Here is a tiny trained network, its code and every weight. The questions are about switching its units off for an input and a target symbol, where a switched-off unit gives its printed mean instead of its output.

import numpy as np


def w(rows, s, z=0):
    codes = np.array(rows[::2]) - 128.0
    scale = np.full(codes.shape[1], s)
    scale[-1] = z or s
    return codes * scale


def f(y):
    return y / 2 * (1 + np.tanh(0.7978845608 * (y + 0.044715 * y**3)))


def softmax(a):
    e = np.exp(a - a.max(-1, keepdims=True))
    return e / e.sum(-1, keepdims=True)


def log_softmax(a):
    a = a - a.max(-1, keepdims=True)
    return a - np.log(np.exp(a).sum(-1, keepdims=True))


def net(x, mask):
    ids = ['ΓΔΨΩαβεζηθλμστφ'.index(c) for c in x.split()]
    T = len(ids)
    res = E[ids] + P[:T]
    r = res
    for j in range(3):
        rows = slice(3 * j, 3 * j + 3)
        q, k, v = (r @ M[0][rows].T for M in (Q, K, V))
        z = softmax(np.where(np.tri(T) > 0, q @ k.T / 3**0.5, -1e9)) @ v
        o = O[0][rows]
        res = res + np.where(mask[j], z, o[:, -1]) @ o[:, :-1]
    y = f(res @ A[0][:, :-1].T + A[0][:, -1])
    res = res + np.where(mask[3:27], y, B[0][:, -1]) @ B[0][:, :-1]
    return log_softmax(res[-1] @ U[:, :-1].T + U[:, -1])


Q, K, V, O, A, B = {}, {}, {}, {}, {}, {}
E = w([
[106,77,159,94,143],'Γ',
[116,92,122,101,144],'Δ',
[147,124,93,153,148],'Ψ',
[95,83,103,97,93],'Ω',
[93,86,76,92,64],'α',
[104,86,127,101,112],'β',
[97,80,124,91,98],'ε',
[111,93,130,106,127],'ζ',
[115,100,127,118,133],'η',
[114,94,133,113,134],'θ',
[82,99,159,84,55],'λ',
[156,130,81,196,132],'μ',
[191,195,34,225,96],'σ',
[94,2,164,114,147],'τ',
[156,66,144,178,204],'φ',
],0.015)
P = w([
[69,148,6,46,207],'0',
[121,113,179,50,18],'1',
[143,63,46,125,86],'2',
[13,173,70,105,159],'3',
[192,148,207,50,80],'4',
[213,74,49,130,146],'5',
[20,186,112,157,158],'6',
[186,133,210,81,58],'7',
[182,33,49,154,130],'8',
[40,214,76,208,143],'9',
[171,118,198,71,51],'10',
],0.013)
Q[0] = w([
[40,177,93,103,168],'H0',
[112,135,104,156,150],'H0',
[85,119,80,100,134],'H0',
[59,56,71,170,127],'H1',
[177,77,130,85,69],'H1',
[148,12,124,155,152],'H1',
[96,53,119,237,136],'H2',
[183,191,146,89,122],'H2',
[186,121,92,83,98],'H2',
],0.011)
K[0] = w([
[66,160,182,213,66],'H0',
[52,145,66,176,185],'H0',
[106,221,106,92,192],'H0',
[165,78,43,32,197],'H1',
[237,126,56,218,148],'H1',
[166,41,2,130,103],'H1',
[201,127,103,17,121],'H2',
[26,101,183,194,92],'H2',
[145,25,123,234,155],'H2',
],0.0071)
V[0] = w([
[254,71,137,118,82],'H0',
[70,141,191,137,129],'H0',
[178,98,144,138,94],'H0',
[89,153,186,200,114],'H1',
[148,104,116,213,112],'H1',
[114,95,120,39,65],'H1',
[117,57,164,129,235],'H2',
[114,232,212,92,94],'H2',
[173,146,31,154,142],'H2',
],0.0095)
O[0] = w([
[138,8,87,130,25,78],'H0',
[187,174,83,100,134,83],'H0',
[133,104,77,110,15,94],'H0',
[178,158,62,63,71,2],'H1',
[194,184,171,29,176,126],'H1',
[105,49,77,196,26,222],'H1',
[152,77,99,254,86,40],'H2',
[90,218,69,5,106,19],'H2',
[129,179,208,205,183,213],'H2',
],0.007,0.0063)
A[0] = w([
[76,75,99,158,212,149],'N0',
[202,96,107,167,41,34],'N1',
[151,27,67,112,89,111],'N2',
[199,73,199,158,111,98],'N3',
[97,115,72,165,222,206],'N4',
[144,29,184,1,113,8],'N5',
[133,105,81,114,149,167],'N6',
[46,150,38,143,132,112],'N7',
[65,66,164,227,165,63],'N8',
[210,67,175,134,95,23],'N9',
[85,191,115,82,40,63],'N10',
[166,113,176,231,152,182],'N11',
[176,62,182,168,49,111],'N12',
[74,225,89,78,115,154],'N13',
[47,90,117,144,136,78],'N14',
[177,140,249,96,118,224],'N15',
[172,102,13,165,128,136],'N16',
[35,182,197,232,111,104],'N17',
[139,96,219,155,123,121],'N18',
[126,15,144,55,90,37],'N19',
[95,83,46,167,231,254],'N20',
[64,119,73,107,242,225],'N21',
[233,90,123,114,142,109],'N22',
[142,145,94,204,155,65],'N23',
],0.0088,0.0089)
B[0] = w([
[117,187,182,181,112,213],'N0',
[241,191,164,127,189,143],'N1',
[127,147,145,205,112,163],'N2',
[114,162,49,93,147,180],'N3',
[148,55,153,155,45,224],'N4',
[147,102,128,207,178,174],'N5',
[153,100,162,128,94,135],'N6',
[160,131,152,30,179,175],'N7',
[129,186,75,118,183,228],'N8',
[121,75,63,104,255,151],'N9',
[168,140,56,59,83,139],'N10',
[127,130,86,73,88,223],'N11',
[92,71,76,69,160,195],'N12',
[71,173,130,80,177,155],'N13',
[171,207,126,207,193,169],'N14',
[176,147,124,146,61,210],'N15',
[143,99,229,211,185,146],'N16',
[157,103,56,50,186,225],'N17',
[203,176,101,89,128,180],'N18',
[87,93,174,237,143,170],'N19',
[107,143,142,140,66,253],'N20',
[135,86,220,137,128,213],'N21',
[92,173,82,139,136,146],'N22',
[30,98,159,83,194,155],'N23',
],0.009,0.015)
U = w([
[97,204,250,169,200,205],'Γ',
[79,182,162,109,185,199],'Δ',
[44,149,110,37,125,164],'Ψ',
[96,166,130,145,111,76],'Ω',
[85,169,85,154,137,71],'α',
[85,131,139,154,105,108],'β',
[89,111,151,150,122,99],'ε',
[93,115,149,135,112,97],'ζ',
[108,141,151,135,113,72],'η',
[91,106,141,128,113,121],'θ',
[126,36,228,178,11,156],'λ',
[142,77,118,31,52,190],'μ',
[254,233,213,96,89,158],'σ',
[160,108,118,125,213,3],'τ',
[156,128,79,80,169,23],'φ',
],0.0088,0.0072)

Each question gives the input, a string of symbols that net reads in full, and the target symbol t.
The units are the heads (3 rows each of Q, K, V and O) and the neurons (one row each of A and B). Each row of codes is followed by its name. A weight is (code - 128) times the scale printed after its matrix; where a second scale follows, it is the last column's (O, A, B and U).
mask holds one flag per unit, heads first, then neurons. A switched-off unit (its flag False) gives its mean, the last column of its rows in O or B, instead of its output. The means were averaged over made-up inputs and are rounded, as every weight is.
A unit's drop is (log p(t) with every unit on - log p(t) with that unit switched off) / (log p(t) with every unit on - log p(t) with every unit switched off).
The circuit of an input: a set's keep is (log p(t) with only the set's units on - log p(t) with every unit switched off) / (log p(t) with every unit on - log p(t) with every unit switched off). Starting from the 12 units with the biggest drops (on a tie, the unit counted first), units are removed one at a time, each time the one whose removal leaves the highest keep (on an exact tie, the one counted first), for as long as the keep stays at least 0.8.
circuit, biggest first: the units of the circuit, biggest drop first
k most important neurons: the k neurons with the biggest drops, biggest first
which heads matter: for each layer, one digit per head in row order, 1 if its drop is at least 0.15 and else 0, layers parted by /
input μ Ω μ α λ ζ, target μ: 2 most important neurons : N11; N14
input β β μ σ λ α λ Ψ α σ ε, target σ: circuit, biggest first : H1
input η Ω ζ σ α λ μ ε λ σ, target Δ: 4 most important neurons : N17; N16; N7; N23
input λ σ σ τ λ, target τ: 2 most important neurons : N9; N5
input τ Ω ζ μ λ, target μ: which heads matter : 001
input σ β α μ λ, target μ: circuit, biggest first : H0; N12
input φ λ Ω β ε λ μ α φ α μ, target φ: which heads matter : 101
input σ λ λ τ β, target τ: which heads matter : 101
input α λ λ Ω Γ σ θ σ ζ λ, target Ψ: circuit, biggest first : N17; H2; N5
input λ φ ζ μ, target Γ: 4 most important neurons : N0; N21; N14; N12
input μ Ψ ζ β Δ λ α λ σ λ β, target σ: 3 most important neurons : N15; N4; N18
input λ σ λ λ μ, target μ: circuit, biggest first : N0; H0
input Ω λ μ ε, target Γ: circuit, biggest first : N21; H0
input α β λ, target α: which heads matter : 010
input σ λ λ φ α ζ Ω, target Γ: 3 most important neurons : N21; N12; N11
input ε η λ η α λ β θ, target λ: circuit, biggest first : H0
input σ λ Δ, target σ: which heads matter : 011
input σ λ μ Ψ σ β, target μ: circuit, biggest first : N14; N5
input λ α λ, target λ: circuit, biggest first : N17; N8
input ε σ β σ σ σ λ λ μ, target σ: which heads matter : 011
input λ λ μ φ λ, target φ: which heads matter : 101
